Below are the code and all the weights of a small trained network. Each question names an input and a class and asks about switching units off, where a switched-off unit gives its printed mean instead of its output.

import numpy as np


def w(rows, s, z=0):
    codes = np.array(rows[::2]) - 128.0
    scale = np.full(codes.shape[1], s)
    scale[-1] = z or s
    return codes * scale


def f(y):
    return y / 2 * (1 + np.tanh(0.7978845608 * (y + 0.044715 * y**3)))


def log_softmax(a):
    a = a - a.max(-1, keepdims=True)
    return a - np.log(np.exp(a).sum(-1, keepdims=True))


def net(x, mask):
    res = np.array(x, float).reshape(1, 3) / 4 @ E
    y = f(res @ A[0][:, :-1].T + A[0][:, -1])
    res = res + np.where(mask, y, B[0][:, -1]) @ B[0][:, :-1]
    return log_softmax(res[-1] @ U[:, :-1].T + U[:, -1])


A, B = {}, {}
E = w([
[124,208,97,48,156,253,58,168],'x0',
[231,157,135,180,254,105,96,101],'x1',
[131,147,50,181,44,155,56,28],'x2',
],0.0071)
A[0] = w([
[122,38,176,188,113,27,155,70,90],'n0',
[204,151,105,162,254,110,119,104,65],'n1',
[64,140,153,102,38,130,135,155,255],'n2',
[140,50,130,202,106,56,209,85,88],'n3',
[134,92,40,183,62,115,81,49,85],'n4',
[107,203,91,59,171,179,62,149,90],'n5',
[156,126,47,185,85,159,73,57,90],'n6',
[137,170,87,146,51,147,82,35,213],'n7',
[61,100,98,57,50,149,182,154,65],'n8',
[46,108,106,95,36,153,178,155,51],'n9',
[135,172,75,57,164,213,101,159,84],'n10',
[235,195,116,197,208,129,100,89,80],'n11',
[133,93,189,83,162,125,158,231,64],'n12',
[148,93,197,91,193,135,148,216,119],'n13',
[142,182,91,87,115,208,69,176,56],'n14',
[121,96,207,92,160,121,193,219,123],'n15',
[109,125,57,153,103,169,91,24,41],'n16',
],0.0075,0.006)
B[0] = w([
[64,74,157,62,97,163,39,220,226],'n0',
[138,52,71,88,48,43,126,38,193],'n1',
[176,204,193,115,177,73,128,58,253],'n2',
[66,66,189,69,60,171,40,203,219],'n3',
[47,130,22,166,173,161,163,163,210],'n4',
[62,61,159,70,78,133,80,194,198],'n5',
[81,128,40,176,178,109,205,148,198],'n6',
[52,186,127,155,228,102,170,117,255],'n7',
[202,61,50,63,76,79,161,44,182],'n8',
[207,43,24,78,53,71,135,35,183],'n9',
[76,51,133,74,92,121,81,208,195],'n10',
[185,107,80,78,56,80,139,20,205],'n11',
[83,82,2,191,159,165,192,131,176],'n12',
[72,132,46,165,175,134,179,65,200],'n13',
[87,30,108,124,125,144,80,162,181],'n14',
[62,148,31,179,214,145,192,146,204],'n15',
[77,46,4,180,148,149,170,165,172],'n16',
],0.0075,0.0073)
U = w([
[85,137,90,204,202,142,240,147,106],'0',
[100,96,156,91,87,139,40,230,119],'1',
[207,115,112,93,75,48,168,12,96],'2',
[146,237,215,144,216,100,144,114,255],'3',
[209,166,154,182,105,170,147,160,96],'4',
[202,153,185,166,120,165,147,134,89],'5',
],0.011,0.014)

Each question gives the input, the list of numbers given to net, and the class t.
The units are the neurons (one row each of A and B). Each row of codes is followed by its name. A weight is (code - 128) times the scale printed after its matrix; where a second scale follows, it is the last column's (A, B and U).
mask holds one flag per neuron, in row order. A switched-off neuron (its flag False) gives its mean, the last column of its row in B, instead of its output. The means were averaged over made-up inputs and are rounded, as every weight is.
A unit's drop is (log p(t) with every unit on - log p(t) with that unit switched off) / (log p(t) with every unit on - log p(t) with every unit switched off).
The circuit of an input: a set's keep is (log p(t) with only the set's units on - log p(t) with every unit switched off) / (log p(t) with every unit on - log p(t) with every unit switched off). Starting from the 12 units with the biggest drops (on a tie, the unit counted first), units are removed one at a time, each time the one whose removal leaves the highest keep (on an exact tie, the one counted first), for as long as the keep stays at least 0.8.
units of the circuit, in order: the units of the circuit, biggest drop first
k most important neurons: the k neurons with the biggest drops, biggest first
drop when u is switched off: that unit's drop, to one decimal
input [-6,4,4], class 1: units of the circuit, in order : n0
input [4,5,3], class 2: 2 most important neurons : n11, n0
input [-5,1,4], class 1: 4 most important neurons : n3, n0, n15, n13
input [-8,-8,-5], class 1: 4 most important neurons : n0, n3, n11, n1
input [-6,-6,0], class 1: 4 most important neurons : n0, n3, n11, n1
input [2,-6,-7], class 0: 2 most important neurons : n15, n12
input [8,-7,8], class 0: 2 most important neurons : n7, n6
input [6,8,-3], class 2: 2 most important neurons : n11, n1
input [-7,5,7], class 0: 3 most important neurons : n6, n4, n7
input [-5,8,8], class 0: 3 most important neurons : n4, n6, n7
input [0,7,8], class 0: 2 most important neurons : n6, n4
input [5,4,-4], class 1: 3 most important neurons : n5, n7, n10
input [3,-5,6], class 0: drop when n7 is switched off : 0.2
input [-7,1,-6], class 1: units of the circuit, in order : n3
input [-6,-5,-1], class 1: drop when n0 is switched off : 0.7
input [-4,2,5], class 0: drop when n6 is switched off : 0.1
input [4,-7,-2], class 2: drop when n15 is switched off : 0.0
input [-7,-6,3], class 1: 2 most important neurons : n0, n3
